Below are the code and all the weights of a small trained network. Each question names an input and a target symbol and asks about switching units off, where a switched-off unit gives its printed mean instead of its output.

import numpy as np


def w(rows, s, z=0):
    codes = np.array(rows[::2]) - 128.0
    scale = np.full(codes.shape[1], s)
    scale[-1] = z or s
    return codes * scale


def f(y):
    return np.maximum(y, 0)


def softmax(a):
    e = np.exp(a - a.max(-1, keepdims=True))
    return e / e.sum(-1, keepdims=True)


def log_softmax(a):
    a = a - a.max(-1, keepdims=True)
    return a - np.log(np.exp(a).sum(-1, keepdims=True))


def net(x, mask):
    ids = ['βγεθμξπψ'.index(c) for c in x.split()]
    T = len(ids)
    res = E[ids] + P[:T]
    r = res
    for j in range(3):
        rows = slice(2 * j, 2 * j + 2)
        q, k, v = (r @ M[0][rows].T for M in (Q, K, V))
        z = softmax(np.where(np.tri(T) > 0, q @ k.T / 2**0.5, -1e9)) @ v
        o = O[0][rows]
        res = res + np.where(mask[j], z, o[:, -1]) @ o[:, :-1]
    y = f(res @ A[0][:, :-1].T + A[0][:, -1])
    res = res + np.where(mask[3:27], y, B[0][:, -1]) @ B[0][:, :-1]
    return log_softmax(res[-1] @ U[:, :-1].T + U[:, -1])


Q, K, V, O, A, B = {}, {}, {}, {}, {}, {}
E = w([
[88,106,15],'β',
[5,98,114],'γ',
[140,189,80],'ε',
[94,66,236],'θ',
[68,114,183],'μ',
[31,138,191],'ξ',
[176,43,122],'π',
[128,90,112],'ψ',
],0.018)
P = w([
[2,116,103],'0',
[92,122,131],'1',
[116,118,133],'2',
[126,118,140],'3',
[133,121,143],'4',
[138,117,142],'5',
],0.013)
Q[0] = w([
[101,76,96],'H1',
[16,154,181],'H1',
[119,188,172],'H2',
[99,122,18],'H2',
[170,7,96],'H3',
[62,115,131],'H3',
],0.011)
K[0] = w([
[156,93,152],'H1',
[73,92,122],'H1',
[79,116,113],'H2',
[225,186,51],'H2',
[144,6,104],'H3',
[63,157,130],'H3',
],0.017)
V[0] = w([
[160,73,44],'H1',
[59,10,128],'H1',
[66,147,146],'H2',
[135,167,124],'H2',
[122,82,78],'H3',
[111,108,195],'H3',
],0.012)
O[0] = w([
[148,2,40,106],'H1',
[29,94,49,248],'H1',
[204,218,101,193],'H2',
[128,126,108,124],'H2',
[117,228,207,145],'H3',
[122,156,89,138],'H3',
],0.0065,0.012)
A[0] = w([
[171,133,62,171],'N1',
[133,128,128,216],'N2',
[145,65,131,40],'N3',
[94,141,91,29],'N4',
[179,115,160,47],'N5',
[245,137,129,118],'N6',
[107,97,180,197],'N7',
[149,113,184,136],'N8',
[123,153,93,10],'N9',
[103,78,156,68],'N10',
[179,119,164,44],'N11',
[99,142,121,178],'N12',
[109,132,135,186],'N13',
[125,145,107,26],'N14',
[206,108,194,57],'N15',
[216,150,142,244],'N16',
[106,135,221,211],'N17',
[137,74,128,42],'N18',
[251,124,161,17],'N19',
[129,97,129,232],'N20',
[140,86,84,251],'N21',
[113,123,112,127],'N22',
[97,92,107,3],'N23',
[129,132,205,19],'N24',
],0.02,0.0049)
B[0] = w([
[185,146,242,186],'N1',
[127,111,117,153],'N2',
[71,72,167,141],'N3',
[136,143,192,246],'N4',
[172,214,112,130],'N5',
[26,16,109,153],'N6',
[152,99,157,169],'N7',
[118,195,70,133],'N8',
[122,170,127,169],'N9',
[142,244,132,163],'N10',
[223,168,81,130],'N11',
[176,106,115,252],'N12',
[141,116,120,201],'N13',
[134,159,135,146],'N14',
[163,207,132,132],'N15',
[104,106,31,162],'N16',
[252,64,112,183],'N17',
[89,64,144,140],'N18',
[69,84,254,138],'N19',
[93,133,94,164],'N20',
[161,179,82,205],'N21',
[154,119,142,188],'N22',
[112,115,156,199],'N23',
[27,119,107,138],'N24',
],0.0099,0.011)
U = w([
[85,152,161,65],'β',
[136,131,153,76],'γ',
[166,93,175,85],'ε',
[127,120,144,112],'θ',
[133,131,137,66],'μ',
[127,151,6,255],'ξ',
[93,78,129,162],'π',
[176,209,128,70],'ψ',
],0.017,0.0051)

Each question gives the input, a string of symbols that net reads in full, and the target symbol t.
The units are the heads (2 rows each of Q, K, V and O) and the neurons (one row each of A and B). Each row of codes is followed by its name. A weight is (code - 128) times the scale printed after its matrix; where a second scale follows, it is the last column's (O, A, B and U).
mask holds one flag per unit, heads first, then neurons. A switched-off unit (its flag False) gives its mean, the last column of its rows in O or B, instead of its output. The means were averaged over made-up inputs and are rounded, as every weight is.
A unit's drop is (log p(t) with every unit on - log p(t) with that unit switched off) / (log p(t) with every unit on - log p(t) with every unit switched off).
The circuit of an input: a set's keep is (log p(t) with only the set's units on - log p(t) with every unit switched off) / (log p(t) with every unit on - log p(t) with every unit switched off). Starting from the 12 units with the biggest drops (on a tie, the unit counted first), units are removed one at a time, each time the one whose removal leaves the highest keep (on an exact tie, the one counted first), for as long as the keep stays at least 0.8.
units of the circuit, in order: the units of the circuit, biggest drop first
most important unit: the unit with the biggest drop
k most important neurons: the k neurons with the biggest drops, biggest first
which heads matter: for each layer, one digit per head in row order, 1 if its drop is at least 0.15 and else 0, layers parted by /
drop when u is switched off: that unit's drop, to one decimal
input ε β ε ξ ψ, target ξ: 3 most important neurons : [N4; N1; N23]
input ε ε ψ θ ξ, target ε: which heads matter : 000
input ξ μ γ π ξ ξ, target ψ: units of the circuit, in order : [H2]
input ε π μ, target ε: 3 most important neurons : [N17; N7; N21]
input γ ε β γ γ, target β: which heads matter : 100
input ε ε ε π ε, target π: which heads matter : 100
input β ε β ξ, target ξ: units of the circuit, in order : [H1; N21]
input ε ε β γ π, target π: units of the circuit, in order : [H1; N6]
input ξ ξ γ, target β: units of the circuit, in order : [H1; N4]
input ξ ξ β ψ, target ξ: units of the circuit, in order : [N4; N21]
input β ξ ξ ε ξ, target ξ: 2 most important neurons : [N1; N21]
input ξ ε μ β γ μ, target ψ: 2 most important neurons : [N6; N16]
input ψ ψ μ β, target ψ: 3 most important neurons : [N1; N21; N4]
input β ξ μ, target ξ: most important unit : H1
input ε ξ θ ξ ψ π, target π: drop when H1 is switched off : 0.5
input ξ ξ ψ μ, target ψ: drop when H1 is switched off : 0.5
input ε β ξ ξ ε ε, target π: drop when N15 is switched off : 0.0
